Here is a tiny trained network, its code and every weight. The questions are about switching its units off for an input and a class, where a switched-off unit gives its printed mean instead of its output.

import numpy as np


def w(rows, s, z=0):
    codes = np.array(rows[::2]) - 128.0
    scale = np.full(codes.shape[1], s)
    scale[-1] = z or s
    return codes * scale


def norm(h):
    return h / np.sqrt((h * h).mean(-1, keepdims=True) + 1e-5)


def f(y):
    return y / 2 * (1 + np.tanh(0.7978845608 * (y + 0.044715 * y**3)))


def log_softmax(a):
    a = a - a.max(-1, keepdims=True)
    return a - np.log(np.exp(a).sum(-1, keepdims=True))


def net(x, mask):
    res = np.array(x, float).reshape(1, 7) / 4 @ E
    u = 0
    for l in range(2):
        y = f(norm(res) @ A[l][:, :-1].T + A[l][:, -1])
        res = res + np.where(mask[u : u + 14], y, B[l][:, -1]) @ B[l][:, :-1]
        u += 14
    return log_softmax(norm(res)[-1] @ U[:, :-1].T + U[:, -1])


A, B = {}, {}
E = w([
[127,120,127,130,126,126,126,122,135,125,122],'x0',
[116,173,83,150,135,166,149,25,154,149,133],'x1',
[212,208,56,91,103,160,24,150,166,94,33],'x2',
[140,142,108,116,96,59,173,114,130,195,77],'x3',
[63,206,185,210,77,81,136,133,198,71,65],'x4',
[120,153,137,125,47,124,128,74,2,90,139],'x5',
[176,103,109,206,234,143,185,139,55,95,30],'x6',
],0.0057)
A[0] = w([
[75,122,131,90,74,101,79,116,169,174,124,64],'0.n1',
[116,144,114,115,49,107,123,103,30,71,118,37],'0.n2',
[121,157,150,122,156,211,82,141,121,22,185,19],'0.n3',
[39,169,173,208,80,131,94,140,108,104,88,44],'0.n4',
[164,153,92,88,92,106,42,120,121,138,55,115],'0.n5',
[144,140,129,130,59,147,138,81,45,81,143,3],'0.n6',
[152,81,182,103,77,69,101,218,65,108,100,169],'0.n7',
[122,60,196,131,122,116,172,140,161,185,138,66],'0.n8',
[74,119,164,137,144,174,106,94,118,70,167,71],'0.n9',
[166,76,69,98,113,144,65,90,84,189,183,94],'0.n10',
[144,178,133,158,131,177,132,19,121,167,130,53],'0.n11',
[91,192,176,141,95,148,133,117,151,97,93,71],'0.n12',
[101,224,178,145,114,115,175,133,172,61,121,25],'0.n13',
[168,166,96,46,86,1,208,114,116,188,68,46],'0.n14',
],0.0077,0.0027)
B[0] = w([
[166,173,165,176,154,169,123,123,115,65,179,185],'0.n1',
[170,83,189,97,156,175,192,140,205,194,137,202],'0.n2',
[80,93,158,239,122,169,56,53,108,198,148,182],'0.n3',
[163,68,50,151,114,90,150,106,140,127,158,220],'0.n4',
[55,106,165,99,73,151,109,131,70,149,75,254],'0.n5',
[180,94,168,98,172,172,182,100,238,145,123,178],'0.n6',
[70,164,58,102,205,122,111,12,180,109,144,230],'0.n7',
[117,166,121,121,96,149,106,146,112,157,78,188],'0.n8',
[99,120,143,168,137,113,98,160,131,153,119,165],'0.n9',
[205,103,97,133,115,41,125,189,100,126,132,238],'0.n10',
[52,175,64,47,206,91,91,82,132,127,138,182],'0.n11',
[192,102,88,93,115,79,81,178,126,136,147,194],'0.n12',
[193,69,75,95,131,70,160,127,98,171,106,208],'0.n13',
[134,118,158,254,181,188,55,75,111,164,174,223],'0.n14',
],0.0078,0.0047)
A[1] = w([
[75,118,155,147,140,66,221,144,151,123,179,123],'1.n1',
[117,162,139,182,34,69,110,115,185,77,108,168],'1.n2',
[67,125,138,69,204,74,93,91,152,73,139,133],'1.n3',
[192,148,152,181,174,120,142,83,52,119,77,117],'1.n4',
[158,140,148,49,98,117,100,29,157,119,195,140],'1.n5',
[111,98,75,85,196,168,250,72,85,56,73,187],'1.n6',
[143,150,121,172,206,117,129,52,148,191,128,103],'1.n7',
[142,164,179,76,71,110,96,131,134,110,235,84],'1.n8',
[150,73,96,52,141,195,116,122,45,147,177,45],'1.n9',
[55,101,177,145,102,82,190,107,41,183,133,1],'1.n10',
[178,121,134,131,148,210,119,188,253,176,93,188],'1.n11',
[108,54,214,112,134,100,120,210,199,70,128,223],'1.n12',
[106,105,118,85,88,187,122,127,111,103,31,127],'1.n13',
[47,97,178,133,142,110,188,121,57,154,179,106],'1.n14',
],0.0071,0.0021)
B[1] = w([
[184,94,115,46,73,195,87,161,69,132,105,175],'1.n1',
[158,68,110,131,190,101,146,149,36,158,126,161],'1.n2',
[142,222,86,79,141,96,130,98,137,135,126,164],'1.n3',
[109,124,159,194,96,128,131,192,133,76,228,194],'1.n4',
[98,140,119,136,178,143,170,197,129,102,97,209],'1.n5',
[133,202,130,120,89,134,146,189,146,72,153,223],'1.n6',
[99,128,151,97,142,105,108,105,154,118,131,254],'1.n7',
[121,187,150,202,136,145,181,165,105,2,128,174],'1.n8',
[137,92,98,151,106,48,154,93,184,147,66,202],'1.n9',
[146,120,139,105,109,144,88,137,119,138,110,157],'1.n10',
[115,103,222,86,79,156,232,106,136,170,145,198],'1.n11',
[127,145,97,124,141,126,154,72,165,139,110,157],'1.n12',
[87,132,161,75,90,148,139,144,72,124,157,163],'1.n13',
[113,161,134,117,88,163,79,106,117,152,41,178],'1.n14',
],0.008,0.0059)
U = w([
[216,49,40,153,137,53,143,163,132,146,131,135],'0',
[128,111,201,86,136,161,216,115,208,157,128,181],'1',
[78,110,162,245,155,141,55,85,135,180,167,250],'2',
[91,138,132,76,63,170,69,159,65,142,53,72],'3',
[118,194,146,200,150,137,167,217,128,31,178,54],'4',
[57,181,41,65,200,95,115,78,175,107,131,55],'5',
],0.011,0.0025)

Each question gives the input, the list of numbers given to net, and the class t.
The units are the neurons (one row each of A and B). Each row of codes is followed by its name. A weight is (code - 128) times the scale printed after its matrix; where a second scale follows, it is the last column's (A, B and U).
mask holds one flag per neuron, layer by layer. A switched-off neuron (its flag False) gives its mean, the last column of its row in B, instead of its output. The means were averaged over made-up inputs and are rounded, as every weight is.
A unit's drop is (log p(t) with every unit on - log p(t) with that unit switched off) / (log p(t) with every unit on - log p(t) with every unit switched off).
The circuit of an input: a set's keep is (log p(t) with only the set's units on - log p(t) with every unit switched off) / (log p(t) with every unit on - log p(t) with every unit switched off). Starting from the 12 units with the biggest drops (on a tie, the unit counted first), units are removed one at a time, each time the one whose removal leaves the highest keep (on an exact tie, the one counted first), for as long as the keep stays at least 0.8.
units of the circuit, in order: the units of the circuit, biggest drop first
unit that matters most: the unit with the biggest drop
k most important neurons: the k neurons with the biggest drops, biggest first
k most important neurons of layer l: the k neurons of layer l with the biggest drops, biggest first
input [2,1,-6,0,0,6,-2], class 1: unit that matters most	0.n6
input [-1,-3,-1,-5,-1,-3,-5], class 2: 3 most important neurons	(0.n3, 1.n6, 0.n9)
input [3,4,-7,6,-3,2,8], class 4: 2 most important neurons of layer 0	(0.n5, 0.n3)
input [-1,-2,-8,5,8,7,7], class 0: 2 most important neurons	(0.n4, 0.n5)
input [5,6,4,-4,-4,-8,0], class 1: 2 most important neurons	(1.n11, 0.n7)
input [7,6,6,0,2,1,5], class 3: 3 most important neurons	(0.n5, 0.n7, 1.n13)
input [-4,7,-1,7,-8,4,-6], class 0: 3 most important neurons	(0.n10, 0.n7, 1.n9)
input [2,-4,-5,-7,4,6,3], class 2: 4 most important neurons	(0.n3, 0.n9, 1.n11, 0.n4)
input [4,4,8,2,0,-6,1], class 3: 4 most important neurons	(0.n5, 0.n2, 0.n6, 1.n13)
input [-4,-8,-8,7,2,1,7], class 3: units of the circuit, in order	(1.n14, 1.n1)
input [-3,0,5,2,4,-3,-7], class 4: units of the circuit, in order	(0.n1, 1.n8)
input [1,7,-4,3,4,4,-6], class 5: 2 most important neurons	(0.n11, 1.n4)
input [-5,-7,2,-6,4,4,4], class 5: 2 most important neurons	(0.n7, 0.n14)
input [2,-4,-2,-8,0,6,2], class 2: 2 most important neurons of layer 0	(0.n3, 0.n9)
input [1,-7,6,6,1,4,-1], class 5: 3 most important neurons	(0.n7, 0.n3, 1.n3)
input [0,-1,-7,0,3,7,-2], class 1: most important neuron of layer 0	(0.n6)
input [-8,2,6,-3,1,-3,-7], class 4: units of the circuit, in order	(1.n8, 0.n1)
input [2,1,7,3,-5,-3,5], class 3: 2 most important neurons	(0.n5, 1.n13)
input [0,1,-3,6,-1,-3,8], class 4: units of the circuit, in order	(1.n4, 1.n6)
input [-6,3,5,4,5,-6,-2], class 1: most important neuron	(1.n11)
input [-1,-4,0,-4,4,7,4], class 1: 2 most important neurons	(0.n2, 0.n6)
input [-4,-7,4,-6,-1,3,0], class 5: 3 most important neurons	(0.n7, 0.n14, 1.n3)
input [1,5,-3,-5,-5,-5,-5], class 0: 2 most important neurons of layer 1	(1.n9, 1.n6)
input [-8,5,-8,8,-5,-6,7], class 2: 2 most important neurons of layer 1	(1.n4, 1.n11)
input [6,-6,-1,-5,-2,7,-5], class 1: 2 most important neurons of layer 0	(0.n2, 0.n6)
input [2,1,-2,1,0,6,6], class 1: 2 most important neurons of layer 0	(0.n2, 0.n6)
input [-6,-3,5,-4,6,3,4], class 0: unit that matters most	0.n4
